Here is a tiny trained network, its code and every weight. The questions are about switching its units off for an input and a class, where a switched-off unit gives its printed mean instead of its output.

import numpy as np


def w(rows, s, z=0):
    codes = np.array(rows[::2]) - 128.0
    scale = np.full(codes.shape[1], s)
    scale[-1] = z or s
    return codes * scale


def norm(h):
    return h / np.sqrt((h * h).mean(-1, keepdims=True) + 1e-5)


def f(y):
    return np.maximum(y, 0)


def log_softmax(a):
    a = a - a.max(-1, keepdims=True)
    return a - np.log(np.exp(a).sum(-1, keepdims=True))


def net(x, mask):
    res = np.array(x, float).reshape(1, 8) / 4 @ E
    u = 0
    for l in range(2):
        y = f(norm(res) @ A[l][:, :-1].T + A[l][:, -1])
        res = res + np.where(mask[u : u + 7], y, B[l][:, -1]) @ B[l][:, :-1]
        u += 7
    return log_softmax(norm(res)[-1] @ U[:, :-1].T + U[:, -1])


A, B = {}, {}
E = w([
[173,121,144,93,38],'x0',
[185,173,122,67,183],'x1',
[125,51,192,173,167],'x2',
[3,60,132,71,151],'x3',
[162,187,149,99,122],'x4',
[121,85,170,132,113],'x5',
[111,126,82,135,151],'x6',
[71,107,93,172,164],'x7',
],0.007)
A[0] = w([
[91,162,135,142,181,150],'L0N1',
[157,149,155,98,136,11],'L0N2',
[100,168,97,118,56,14],'L0N3',
[123,126,198,183,146,50],'L0N4',
[156,171,108,226,117,133],'L0N5',
[114,196,42,215,141,255],'L0N6',
[188,2,208,108,100,145],'L0N7',
],0.0085,0.0027)
B[0] = w([
[151,140,208,253,171,169],'L0N1',
[129,98,105,133,57,144],'L0N2',
[138,145,81,108,84,155],'L0N3',
[116,224,156,133,181,170],'L0N4',
[143,92,249,103,94,206],'L0N5',
[243,100,129,123,39,234],'L0N6',
[180,236,27,149,146,254],'L0N7',
],0.0072,0.0056)
A[1] = w([
[69,70,145,81,142,81],'L1N1',
[91,94,215,95,91,158],'L1N2',
[215,109,245,147,102,250],'L1N3',
[90,99,109,199,191,193],'L1N4',
[176,208,104,25,252,211],'L1N5',
[2,134,79,78,172,123],'L1N6',
[130,159,201,182,206,84],'L1N7',
],0.0086,0.0026)
B[1] = w([
[129,78,214,132,165,149],'L1N1',
[157,178,144,117,189,147],'L1N2',
[196,160,102,138,152,255],'L1N3',
[192,45,98,209,101,179],'L1N4',
[177,205,125,196,107,217],'L1N5',
[198,92,207,72,114,175],'L1N6',
[94,125,2,231,240,175],'L1N7',
],0.0076,0.0083)
U = w([
[196,129,104,69,161,238],'0',
[234,113,255,26,193,131],'1',
[111,206,147,146,113,204],'2',
[154,160,82,72,144,173],'3',
[101,221,45,120,114,30],'4',
[146,187,75,50,168,102],'5',
[121,192,85,115,111,3],'6',
[80,221,47,84,145,21],'7',
],0.0063,0.0027)

Each question gives the input, the list of numbers given to net, and the class t.
The units are the neurons (one row each of A and B). Each row of codes is followed by its name. A weight is (code - 128) times the scale printed after its matrix; where a second scale follows, it is the last column's (A, B and U).
mask holds one flag per neuron, layer by layer. A switched-off neuron (its flag False) gives its mean, the last column of its row in B, instead of its output. The means were averaged over made-up inputs and are rounded, as every weight is.
A unit's drop is (log p(t) with every unit on - log p(t) with that unit switched off) / (log p(t) with every unit on - log p(t) with every unit switched off).
The circuit of an input: a set's keep is (log p(t) with only the set's units on - log p(t) with every unit switched off) / (log p(t) with every unit on - log p(t) with every unit switched off). Starting from the 12 units with the biggest drops (on a tie, the unit counted first), units are removed one at a time, each time the one whose removal leaves the highest keep (on an exact tie, the one counted first), for as long as the keep stays at least 0.8.
units of the circuit, in order: the units of the circuit, biggest drop first
k most important neurons: the k neurons with the biggest drops, biggest first
top k neurons in layer l: the k neurons of layer l with the biggest drops, biggest first
drop of u: that unit's drop, to one decimal
input [-2,-5,6,0,7,8,-7,2], class 4: units of the circuit, in order => (L0N7, L1N7, L0N6)
input [3,-1,2,7,-6,-7,7,0], class 1: units of the circuit, in order => (L1N6)
input [-7,1,3,7,-4,-3,1,4], class 1: 3 most important neurons => (L1N6, L0N7, L1N1)
input [2,-1,-5,-5,-4,-5,-2,3], class 1: units of the circuit, in order => (L0N5, L0N7)
input [4,-5,5,5,5,6,-2,-3], class 4: 2 most important neurons => (L0N7, L0N5)
input [8,-2,0,4,-6,8,-5,-1], class 4: top 2 neurons in layer 0 => (L0N7, L0N5)
input [6,2,6,6,6,-8,-3,-2], class 4: top 2 neurons in layer 1 => (L1N5, L1N6)
input [-4,1,8,1,-4,8,-4,-2], class 4: 2 most important neurons => (L0N7, L1N7)
input [6,-2,-1,8,-5,7,-5,6], class 1: 2 most important neurons => (L1N6, L1N1)
input [-3,-5,-3,8,0,5,2,-6], class 1: drop of L1N6 => 0.2
input [-3,5,8,1,-2,7,3,-2], class 7: drop of L1N4 => -0.1
input [-3,-4,7,0,2,-6,-2,-5], class 7: drop of L0N4 => 0.1
